Below are the code and all the weights of a small trained network. Each question names an input and a class and asks about switching units off, where a switched-off unit gives its printed mean instead of its output.

import numpy as np


def w(rows, s, z=0):
    codes = np.array(rows[::2]) - 128.0
    scale = np.full(codes.shape[1], s)
    scale[-1] = z or s
    return codes * scale


def f(y):
    return y / 2 * (1 + np.tanh(0.7978845608 * (y + 0.044715 * y**3)))


def log_softmax(a):
    a = a - a.max(-1, keepdims=True)
    return a - np.log(np.exp(a).sum(-1, keepdims=True))


def net(x, mask):
    res = np.array(x, float).reshape(1, 5) / 4 @ E
    y = f(res @ A[0][:, :-1].T + A[0][:, -1])
    res = res + np.where(mask, y, B[0][:, -1]) @ B[0][:, :-1]
    return log_softmax(res[-1] @ U[:, :-1].T + U[:, -1])


A, B = {}, {}
E = w([
[132,206,176,108,80],'x0',
[139,125,77,162,1],'x1',
[76,167,59,109,125],'x2',
[176,63,102,84,115],'x3',
[121,148,90,26,154],'x4',
],0.0054)
A[0] = w([
[134,145,175,102,221,243],'N0',
[153,143,159,197,53,138],'N1',
[137,115,103,74,169,154],'N2',
[123,102,98,133,140,177],'N3',
[150,139,152,174,74,161],'N4',
[127,149,146,127,129,154],'N5',
[117,112,106,142,140,148],'N6',
[119,171,116,168,31,230],'N7',
[129,138,188,155,179,220],'N8',
[85,195,46,144,34,199],'N9',
[130,181,232,137,172,161],'N10',
[115,155,112,123,112,132],'N11',
[96,210,52,12,166,201],'N12',
[136,130,186,165,111,252],'N13',
[152,96,108,98,142,204],'N14',
[139,134,140,164,87,146],'N15',
[128,123,111,101,142,148],'N16',
[122,113,107,131,137,153],'N17',
[88,51,42,241,184,166],'N18',
[156,79,105,118,99,193],'N19',
[121,147,121,120,126,125],'N20',
[128,123,109,84,161,136],'N21',
[123,128,119,126,124,120],'N22',
[141,102,113,117,129,179],'N23',
[127,138,129,135,109,144],'N24',
[194,6,107,71,71,178],'N25',
[126,113,119,139,133,163],'N26',
[132,130,142,135,146,168],'N27',
[153,90,106,105,139,206],'N28',
[130,128,132,134,121,151],'N29',
[124,133,122,122,128,111],'N30',
],0.013,0.0022)
B[0] = w([
[34,65,157,101,145,233],'N0',
[110,116,144,144,39,203],'N1',
[118,140,159,88,101,179],'N2',
[140,157,141,129,141,150],'N3',
[111,115,131,144,71,178],'N4',
[126,111,114,133,136,138],'N5',
[139,142,144,136,137,137],'N6',
[173,95,94,156,61,225],'N7',
[68,101,123,156,172,198],'N8',
[229,84,55,132,157,237],'N9',
[73,73,65,143,193,216],'N10',
[152,116,115,123,136,137],'N11',
[181,68,180,3,124,253],'N12',
[75,105,123,168,106,188],'N13',
[122,162,136,97,124,172],'N14',
[124,124,131,137,86,158],'N15',
[132,134,140,103,125,145],'N16',
[138,144,139,127,136,138],'N17',
[181,185,211,214,178,216],'N18',
[116,181,93,122,126,177],'N19',
[138,117,123,119,134,130],'N20',
[123,128,154,95,110,161],'N21',
[137,131,127,126,129,127],'N22',
[127,157,127,116,130,151],'N23',
[136,121,119,135,119,135],'N24',
[83,241,45,80,128,255],'N25',
[129,143,136,136,130,138],'N26',
[110,122,133,134,137,142],'N27',
[125,170,133,102,129,173],'N28',
[126,128,126,133,123,133],'N29',
[134,126,128,122,130,126],'N30',
],0.044,0.0058)
U = w([
[38,63,109,163,190,127],'0',
[202,163,131,183,151,19],'1',
[114,166,230,197,175,249],'2',
[92,225,71,101,122,197],'3',
[105,104,220,50,126,54],'4',
[128,107,103,203,4,135],'5',
[207,65,89,92,139,133],'6',
],0.0046,0.0017)

Each question gives the input, the list of numbers given to net, and the class t.
The units are the neurons (one row each of A and B). Each row of codes is followed by its name. A weight is (code - 128) times the scale printed after its matrix; where a second scale follows, it is the last column's (A, B and U).
mask holds one flag per neuron, in row order. A switched-off neuron (its flag False) gives its mean, the last column of its row in B, instead of its output. The means were averaged over made-up inputs and are rounded, as every weight is.
A unit's drop is (log p(t) with every unit on - log p(t) with that unit switched off) / (log p(t) with every unit on - log p(t) with every unit switched off).
The circuit of an input: a set's keep is (log p(t) with only the set's units on - log p(t) with every unit switched off) / (log p(t) with every unit on - log p(t) with every unit switched off). Starting from the 12 units with the biggest drops (on a tie, the unit counted first), units are removed one at a time, each time the one whose removal leaves the highest keep (on an exact tie, the one counted first), for as long as the keep stays at least 0.8.
units of the circuit, in order: the units of the circuit, biggest drop first
top k neurons: the k neurons with the biggest drops, biggest first
drop of u: that unit's drop, to one decimal
input [-7,3,-8,1,-4], class 3: top 2 neurons => N25; N19
input [-8,3,-4,4,-4], class 3: units of the circuit, in order => N25
input [-7,4,6,-7,-2], class 1: top 2 neurons => N18; N9
input [6,3,8,-6,-4], class 5: top 3 neurons => N1; N7; N4
input [3,1,-7,3,-1], class 3: top 2 neurons => N25; N7
input [2,5,-1,2,1], class 5: units of the circuit, in order => N12; N7
input [-1,-5,8,-7,-3], class 0: units of the circuit, in order => N10; N0
input [-5,-5,0,-5,3], class 4: units of the circuit, in order => N12; N9
input [0,5,1,-4,1], class 5: top 2 neurons => N12; N7
input [0,-1,4,-8,7], class 4: top 3 neurons => N12; N7; N0
input [-1,-1,4,3,-7], class 2: top 2 neurons => N18; N9
input [-3,-2,-4,1,2], class 3: top 2 neurons => N12; N10
input [1,3,-8,1,1], class 3: top 4 neurons => N25; N9; N7; N19
input [-6,4,-8,-5,-6], class 5: units of the circuit, in order => N1
input [8,-3,-3,1,5], class 4: top 2 neurons => N12; N9
input [5,0,0,4,-2], class 5: top 2 neurons => N12; N25
input [7,-2,-7,-7,-6], class 0: top 2 neurons => N10; N8
input [1,-3,6,8,2], class 4: drop of N12 => 0.6
input [-1,8,6,3,1], class 6: drop of N9 => 1.8
input [8,-4,4,2,-7], class 0: units of the circuit, in order => N10
input [-4,-6,-5,2,-6], class 0: drop of N10 => 0.3
